Rows, each with roughly how far along a hidden order it lies (0 to 12)
[ -9  -6  -2  -5  35  10  24  31  -3  19 -39  11  -1 -25 -11 -34 -14  10
  68  -5 -25 -15 -24 -78  -6  -8 -27  22  52 -17] => 4
[  7 -10  -5  -5   0   3 -28  -3   0  -2  11   1  -4  -4  -3  -3   0 -18
  26 -11 -18   4  -7  24 -53   5   9  -1  20 -18] => 5
[-15  -6  -5 -22  38  10   7  14   6   5 -82   8  23  -8 -23 -30 -38  28
  69  11 -26  -3 -27 -80 -47 -18 -62  40  72 -33] => 6
[  0  14   0 -11   4  -3  14   5   0 -56 -12  -5   3   4   0  -7   1  15
 -12   2   2   2  -9 -12  47  -9  -9  11   4  21] => 11
[  0  16  -2 -10  -2  -9   4  12   0 -46 -11  -6  -8   5   1  -5  -2  18
 -18   3   3   0  -6  -9  48  -7 -17   6   4  15] => 10
[-18 -31   1  75  -2   9  49 -24  15 100 -10 -14  53  -8  -2   5 -21  59
 -13   4  19  30  21 -18 -25  15 -10   6 -32 -26] => 6
[-12 -13  -1 -21  18  16 -19 -10   6 -21 -64   5  41   4 -19 -14 -19  25
  63  16 -38   4 -12 -41 -38  -8 -35  24  56  -7] => 5
[  7  -4 -10 -12   1 -18 -22  28   1  23  13 -10 -21  10  -3   8  -6 -16
  28  -6  -2   4  -3  39 -53  -2 -10  18   9 -35] => 5
[  8   5  -9 -17   5 -13 -16  16   3 -15  10  -8 -19  16  -2   3 -10   0
  11  -5   4  -4  -6  35  -2 -11 -19  14  11 -21] => 8
[  1  21  -2 -16  11 -12   5  17   1 -29 -15   3  -3   9  -1   0  -3  16
 -11  10  34 -14  -1  -1  59 -11 -27  13   8  12] => 11
[  1  -1   0   2  -8 -14  -1  -3  -2  -5  -5   1   4  -2   0   0   2   4
  -1  -3  -3   0   4   1   1   0   4  -3   3   6] => 0
[-11 -12  -4 -24  15  12  -5  -6   8  -8 -58   6  36   6 -23 -14 -16  27
  65  17 -33   3 -11 -46 -38 -11 -53  26  53  -8] => 8
[ -1  20  -5 -21  -1 -23  12  27   3 -23 -11 -13 -14  17   1   4  -5  14
  -8  12  31   5   0  15  49 -10 -26  18 -17   4] => 10
[  2   6  -6  -6   6 -22   3  22   5  38  -7  -8 -13  18  -4  17  -5   3
   4   4  24  -3   8  36   6  -6 -17  16 -11 -17] => 0
[ -3  -9  -2 -14 -11  -5 -13  11  -2   3   6  -6 -20   5 -11  -2   9 -24
  48   6 -20  25  -4  10 -51  16  -5  -3   1 -17] => 3
[  3  -1  -2  -1  -2  -5  -2   2   1 -16  -2  -1  -6   4  -1   1   1   0
   2   2  10   2   5   6   1   1   0   3  -3  -3] => 3
[ -9  -4   0 -15 -13   2   9  15  -3 -31   2  -3 -15   1  -8  -3  16 -16
  26  13 -11  28  -5  -7 -13  19   5  -3  -6  -4] => 2
[  1  25   5 -42  39 -11  19  36   0  49 -34  28 -12  14   0  12  -6 -16
 -12  17  43 -45  21   0  21 -25 -32  23  15   4] => 11
[ -1  16   5 -16  28  -5   2  15   3  36 -19  25  -4   7  -1   8   2  -7
 -10  11  32 -43   4   3  12 -17 -18  12   7   9] => 9
[-19 -27  -3  62   0  -8  52 -10  16 100  -1 -21  35   5  -3  12 -27  45
  -5   9  38  41  23  -1 -34  10 -18  22 -42 -37] => 6
[  1  14   2 -22  29  -8   4  20   1  39 -20  23 -14  10   2  11  -1  -7
  -7  11  39 -42  13  -1   7 -17 -27  17   3   3] => 12
[-11   0  -4 -10  39  -1  28  30   0  24 -41   6  -3 -17  -9 -26 -18  15
  65   0 -16  -3 -23 -61 -15 -10 -41  27  45 -27] => 2
[  7  -6  -7 -16   0  -4 -24  14   4   9  12 -11 -17   8  -4   3  -3 -18
  32  -8 -14   2  -6  28 -52   0  -4   6  13 -36] => 6
[-19 -35   5  79 -10  26  48 -47  12  80 -13  -8  64 -20   0  -6 -17  43
 -12  -1  -5  36  13 -49 -28  19  14  -5 -17  -9] => 5

[ -6  -1  -2   4   3   2 -13   8 -34  13   4  16 -14   7   3   3 -16   8
  18   2  13 -15  -1  19   4   4   1  -7   1   4 -11  14 -19   5 -19  -4
  37  -8  10  -9  -1   7  21  12   2  14  12  16  29  16   3   8   5  -3
 -23  -2  -4   0   7  17  22 -23  -8   2   1  20  10   1  26   5  11   7
  60   1  32  -1  -2 -20] => 2
[-14   1 -16   0  -2   2  -8  -1 -44 -14  -5   5  -2   4  -1  -9   0  11
  21   5 -28  -2  -5 -14   0  -4 -18  -3   8 -16  -7   3  -1   4 -21   0
  -5 -12   7  43 -82   3  94   0   3   9  15   7  10 -13 -10  -6 -15  10
 -23  -6   0  -2  -5   2  28  22   9  -7  -5  26  21  -6  -2  29   4   0
  81  -2  39  -4  -4  -4] => 0
[ -6  -1  -8   0   0   1  13  -5 -46   6  -6  11  -9  -2   5   2   5  16
  23   4 -16  -4   1  -3   4   3   2   4   7 -10 -14  -4 -10   4 -23  -1
  11  -7  25   1 -48  15  55   6   3   9   6  22  24 -10  -1  -3  -8  -1
 -24  -5  -6  -2   0   5  12  -8  -9 -10   2   4   3  -2  36  16   7   2
  45   0  12   1   4 -12] => 1
[  0  -3   4  -3  -8   1  -4   5  64 -11 -13   1  -7   3   4   5   0   1
  -7  -2  27  16 -25  -9   5   6   6  12  -7  -5  -5 -10  17   2 -58   7
   1   1  42  13 -23   9   6 -17   2  -6 -12   5 -16  -7 -10  -7 -16  13
 -22   0   1  -3 -10   2   6  72  -3  10   0   6   4  -3   1  27  -7  -1
  23  -4 -17  -7   2  -6] => 7
[ -4  -1  -9   7   1  10   7   7 -73  15   1  15 -18   6   0   3 -22   2
  20   3  34  -5  45  15   4  -5   3  -9   8   5 -11   9 -21   2 -19 -12
  27   2  -5 -14   8   3  13  25   5  28  20  21  33  23  10   9  -8  -8
  -3  -1   1   1  13  15   0 -67 -11  -1   3  12  -2   2  28  -9   3   7
  39   2  32  -1   0 -18] => 3
[-12   1   6   1  -1  13 -32  29   8  -6   3  -8 -14   3   4  -7 -36 -18
  15  -7  14  23   7  14 -13   1  -5 -11 -10   3   6  45  24  -4 -16   2
  27  -1 -53  14  24 -12 -28   1  -1   5  14  -8 -10  31  -6   9  17   5
   7   8  10   0 -12   4  23   2  10  13  -3  37  29  -1 -33  -6 -36   5
  51  -2  39  -9 -10 -12] => 12
[ -8   3  11   1  -5  10 -10  21  17   1  -1  -9  -7  -5   3  -2 -20 -12
  12  -4  14  10  21   4  -8   2  -5  -5  -6  -2   0  16  21  -3  -6   3
  18   6 -60   5  15  -3 -10   2  -1  -2   8  -4   2   8   0  -1  15  -3
 -13  12   7   0  -5  -5  -5  -2   1   5  -1  12  12  -1 -19   0 -31   3
  20   0  11  -7  -6  -5] => 9
[-26   1  -7   5  -3   9 -27  22 -59  -3   1   0  -2   0  -5 -13 -30  -5
  20  -3  -9   9   7  28 -14  -2 -30 -21  -3  -4   0  35  10   0  27  -2
  27  -3 -42  21 -14 -12  28   5   3   4  21 -12   3  16   0  -7  11   3
 -10  -1   2  -1 -11   0  39  60  13   7  -6  43  48  -1 -18  -9  -9   9
  57  -2  71  -5 -11  -1] => 6
[ -2   1   0   3   6  11 -10  15 -50  14   7  12 -18   2   4   2 -19  -2
  27  -1   7  -4  19  21  -6   5  10  -9   5   4  -9  21 -17   0 -41  -4
  31  -9 -18 -13  13  10   6  17   1  22  18  20  36  18   4  17  14  -7
  -3   4   1   1   6  16  12  39  -9  -1   3  12  -3   0  23   1  -3   8
  64   3  22  -4  -1 -27] => 3
[ -3  -3  14 -11  -4  11 -15  21  96 -13 -10  -6 -14   8  10  10 -11 -10
   8  -9  49  37 -13  -4   1  12  26  36  -7  -3   2  19  24  -4 -94   7
  18  -8   0  17  18  14 -18 -16  -1  -2   0   2 -23   3 -16   3   1   6
 -16  11  12  -2  -9   6 -10  56  -7  22   0  -3  14  -4 -15  28 -46  -5
  36  -2 -39 -12   1 -16] => 12
[  0  -2  18  -5  -8   8  10  13  72  -7 -12  -6 -13   1  10  11   0  -5
   0  -7  56  25  11  -9   6  12  20  20  -4  -3  -2  -2  22   0 -83   5
  19   2 -10   4  10  17 -26  -8  -2 -13  -4  -1 -18  -6  -7  -4  -7   2
 -29  10   9  -2  -5  -4 -26  53  -7  16   2 -11   1  -3  -1  11 -30  -6
  -2   1 -55  -9   3 -13] => 10
[-15  -1 -16   0  -4   7   2  12 -55  -3  -8   7  -7   1   0  -4 -11  11
  35   1 -10   8   5   2  -1   1  -7  -6   4 -15 -13  12   2   3 -17  -2
  19  -8  17  11 -51  25  59   6   4  14  16  18  22   3  -2  -9  -7   4
 -27  -8  -2  -1  -7   5  33  -3   1  -2  -2  25  28  -3  16  11  -2   4
  76  -1  20  -1  -2  -9] => 3
